Below is a small trained network, with its code and all its weights. Each question gives an input and a target symbol and asks what happens when units are switched off, that is, made to give their printed mean instead of their output.

import numpy as np


def w(rows, s, z=0):
    codes = np.array(rows[::2]) - 128.0
    scale = np.full(codes.shape[1], s)
    scale[-1] = z or s
    return codes * scale


def norm(h):
    return h / np.sqrt((h * h).mean(-1, keepdims=True) + 1e-5)


def softmax(a):
    e = np.exp(a - a.max(-1, keepdims=True))
    return e / e.sum(-1, keepdims=True)


def log_softmax(a):
    a = a - a.max(-1, keepdims=True)
    return a - np.log(np.exp(a).sum(-1, keepdims=True))


def net(x, mask):
    ids = ['αβγδεηλπσφψω'.index(c) for c in x.split()]
    T = len(ids)
    res = E[ids] + P[:T]
    u = 0
    for l in range(3):
        r = norm(res)
        for j in range(2):
            rows = slice(2 * j, 2 * j + 2)
            q, k, v = (r @ M[l][rows].T for M in (Q, K, V))
            z = softmax(np.where(np.tri(T) > 0, q @ k.T / 2**0.5, -1e9)) @ v
            o = O[l][rows]
            res = res + np.where(mask[u + j], z, o[:, -1]) @ o[:, :-1]
        u += 2
    return log_softmax(norm(res)[-1] @ U[:, :-1].T + U[:, -1])


Q, K, V, O = {}, {}, {}, {}
E = w([
[142,146,149,110,105,159,101,131,124,151,138],'α',
[94,139,153,123,114,100,131,103,130,155,110],'β',
[138,168,130,138,103,110,157,133,74,144,109],'γ',
[134,113,149,143,174,128,135,170,138,152,81],'δ',
[126,120,142,133,129,147,150,130,106,113,128],'ε',
[132,126,100,131,145,128,109,120,141,131,126],'η',
[143,127,113,149,119,117,111,121,141,147,161],'λ',
[161,110,108,254,93,187,97,76,169,141,69],'π',
[143,149,144,151,172,148,98,82,116,124,167],'σ',
[114,130,151,112,126,138,80,149,153,107,151],'φ',
[157,150,114,161,123,123,130,153,129,105,153],'ψ',
[108,132,121,133,118,162,135,124,118,118,127],'ω',
],0.044)
P = w([
[125,2,46,156,53,183,93,110,124,146,237],'0',
[98,59,91,158,76,175,82,158,134,155,214],'1',
[88,87,121,153,92,145,65,151,103,135,177],'2',
[81,116,143,156,104,146,71,147,115,118,164],'3',
[92,134,169,143,96,144,81,125,121,103,136],'4',
[94,141,185,142,110,120,85,127,118,100,113],'5',
],0.0089)
Q[0] = w([
[205,191,99,72,164,169,141,202,120,128,149],'L0H1',
[193,174,175,2,125,140,112,213,110,180,64],'L0H1',
[80,32,108,93,131,134,162,85,132,158,58],'L0H2',
[139,207,27,186,93,144,192,187,111,172,49],'L0H2',
],0.0081)
K[0] = w([
[155,141,57,15,173,72,178,183,100,96,172],'L0H1',
[101,139,119,2,123,81,176,156,131,221,100],'L0H1',
[51,22,106,146,143,152,141,101,158,179,87],'L0H2',
[194,145,14,233,95,183,188,114,180,157,3],'L0H2',
],0.008)
V[0] = w([
[56,121,72,147,163,115,126,153,120,95,232],'L0H1',
[170,149,160,253,65,141,142,67,221,43,98],'L0H1',
[103,22,189,210,113,128,85,96,123,210,168],'L0H2',
[75,136,83,70,185,139,121,179,58,190,192],'L0H2',
],0.0052)
O[0] = w([
[108,46,112,151,57,109,203,185,42,122,97,184],'L0H1',
[165,170,205,117,144,77,2,240,28,172,101,180],'L0H1',
[82,53,184,116,100,44,69,96,85,172,132,254],'L0H2',
[231,65,183,109,104,178,146,83,30,77,178,144],'L0H2',
],0.0075,0.0063)
Q[1] = w([
[60,60,157,146,147,117,79,243,52,74,75],'L1H1',
[255,172,189,140,29,145,44,55,65,151,215],'L1H1',
[144,149,134,175,169,160,91,211,141,49,182],'L1H2',
[163,166,53,15,168,111,191,154,216,113,142],'L1H2',
],0.0094)
K[1] = w([
[135,217,175,79,184,95,109,156,133,118,113],'L1H1',
[135,163,140,177,110,151,85,113,143,119,85],'L1H1',
[124,141,94,231,121,186,58,123,157,94,94],'L1H2',
[102,5,46,154,85,153,160,113,107,118,154],'L1H2',
],0.014)
V[1] = w([
[94,161,168,36,108,118,124,142,139,71,171],'L1H1',
[81,154,58,179,1,115,74,156,139,108,120],'L1H1',
[10,133,107,86,134,111,138,47,116,184,116],'L1H2',
[80,133,113,85,195,98,133,174,145,43,211],'L1H2',
],0.0081)
O[1] = w([
[216,101,170,155,70,87,71,109,228,122,214,68],'L1H1',
[45,130,91,115,144,125,198,156,125,38,132,247],'L1H1',
[89,149,210,165,183,83,155,27,202,76,151,117],'L1H2',
[136,78,147,174,163,111,47,169,101,1,133,1],'L1H2',
],0.0092,0.0041)
Q[2] = w([
[177,139,115,174,235,162,135,174,177,41,73],'L2H1',
[135,101,112,103,29,120,169,115,251,116,112],'L2H1',
[63,215,116,127,113,97,200,137,132,220,72],'L2H2',
[32,83,243,144,161,129,79,59,112,254,46],'L2H2',
],0.0092)
K[2] = w([
[94,2,92,141,126,158,160,129,114,129,129],'L2H1',
[112,100,119,31,131,79,169,127,132,133,189],'L2H1',
[123,172,112,161,67,129,185,111,148,179,64],'L2H2',
[149,134,181,196,115,159,91,74,159,145,72],'L2H2',
],0.012)
V[2] = w([
[133,123,87,239,188,80,185,147,72,111,103],'L2H1',
[186,151,144,62,248,126,104,91,76,68,121],'L2H1',
[146,198,182,47,159,87,197,120,75,156,95],'L2H2',
[103,43,229,91,172,93,110,215,254,168,27],'L2H2',
],0.0083)
O[2] = w([
[193,182,136,239,75,109,150,73,126,66,93,105],'L2H1',
[59,157,175,176,126,135,105,145,40,143,159,3],'L2H1',
[141,181,32,153,122,121,206,124,128,198,145,66],'L2H2',
[84,6,78,145,55,126,182,99,130,89,100,28],'L2H2',
],0.011,0.0043)
U = w([
[107,133,115,19,146,170,100,166,141,190,153,79],'α',
[35,163,134,138,126,34,176,120,160,111,189,250],'β',
[153,231,98,123,136,109,179,149,157,153,178,234],'γ',
[109,85,73,195,102,189,111,127,121,195,125,178],'δ',
[229,137,222,81,94,140,176,127,127,120,114,53],'ε',
[114,140,53,95,247,122,107,102,107,72,126,118],'η',
[209,138,77,86,116,53,73,97,146,123,143,85],'λ',
[158,162,190,147,183,136,127,173,211,123,79,120],'π',
[79,164,216,146,162,100,80,142,67,181,158,109],'σ',
[87,110,171,112,78,124,71,171,173,56,157,125],'φ',
[89,170,77,103,115,54,126,255,58,104,142,100],'ψ',
[88,190,147,77,103,230,162,122,146,71,141,49],'ω',
],0.0079,0.0024)

Each question gives the input, a string of symbols that net reads in full, and the target symbol t.
The units are the heads (2 rows each of Q, K, V and O). Each row of codes is followed by its name. A weight is (code - 128) times the scale printed after its matrix; where a second scale follows, it is the last column's (O and U).
mask holds one flag per head, layer by layer. A switched-off head (its flag False) gives its mean, the last column of its rows in O, instead of its output. The means were averaged over made-up inputs and are rounded, as every weight is.
A unit's drop is (log p(t) with every unit on - log p(t) with that unit switched off) / (log p(t) with every unit on - log p(t) with every unit switched off).
The circuit of an input: a set's keep is (log p(t) with only the set's units on - log p(t) with every unit switched off) / (log p(t) with every unit on - log p(t) with every unit switched off). Starting from all 6 units, units are removed one at a time, each time the one whose removal leaves the highest keep (on an exact tie, the one counted first), for as long as the keep stays at least 0.8.
circuit, biggest first: the units of the circuit, biggest drop first
which heads matter: for each layer, one digit per head in row order, 1 if its drop is at least 0.15 and else 0, layers parted by /
input π η λ ψ σ ω, target φ: which heads matter	01 / 00 / 11
input ε α ε δ ω, target δ: which heads matter	00 / 10 / 01
input φ φ φ λ π γ, target β: circuit, biggest first	[L0H2; L1H2; L0H1]
input α ω ε, target α: circuit, biggest first	[L2H1]
input φ β ε, target β: which heads matter	00 / 01 / 00
input σ σ ω α λ ε, target α: circuit, biggest first	[L2H1; L1H2]
input π α η ψ ψ, target γ: circuit, biggest first	[L0H2; L1H2]
input σ η φ ε, target φ: which heads matter	00 / 10 / 00
input π ψ σ γ, target β: circuit, biggest first	[L0H2; L1H2]
input λ ω φ γ ε, target γ: circuit, biggest first	[L2H2; L1H2]
input γ δ σ ε σ ε, target σ: circuit, biggest first	[L2H1; L1H1]
input ψ π σ, target η: circuit, biggest first	[L1H1; L2H1]
input ψ ω ε, target ψ: circuit, biggest first	[L1H2; L0H1]
input λ β σ ω δ δ, target δ: circuit, biggest first	[L2H2]
input α π α λ, target ψ: which heads matter	10 / 11 / 00
input σ β ψ η η, target ψ: circuit, biggest first	[L0H1; L1H1]
input φ σ δ δ σ η, target σ: which heads matter	00 / 01 / 10
input ψ φ λ, target φ: circuit, biggest first	[L2H2; L1H2]
input δ δ σ α σ η, target σ: which heads matter	00 / 00 / 10
input α φ ω π σ, target η: which heads matter	11 / 11 / 10
input φ σ α σ ε, target σ: which heads matter	00 / 00 / 10
input π η σ σ η, target λ: which heads matter	10 / 11 / 10
input α λ π ω η, target λ: which heads matter	11 / 11 / 10
input ψ π ω σ ε, target ε: circuit, biggest first	[L2H1]
input π ψ λ α, target ω: which heads matter	00 / 10 / 10
input σ γ ω, target γ: which heads matter	00 / 00 / 01
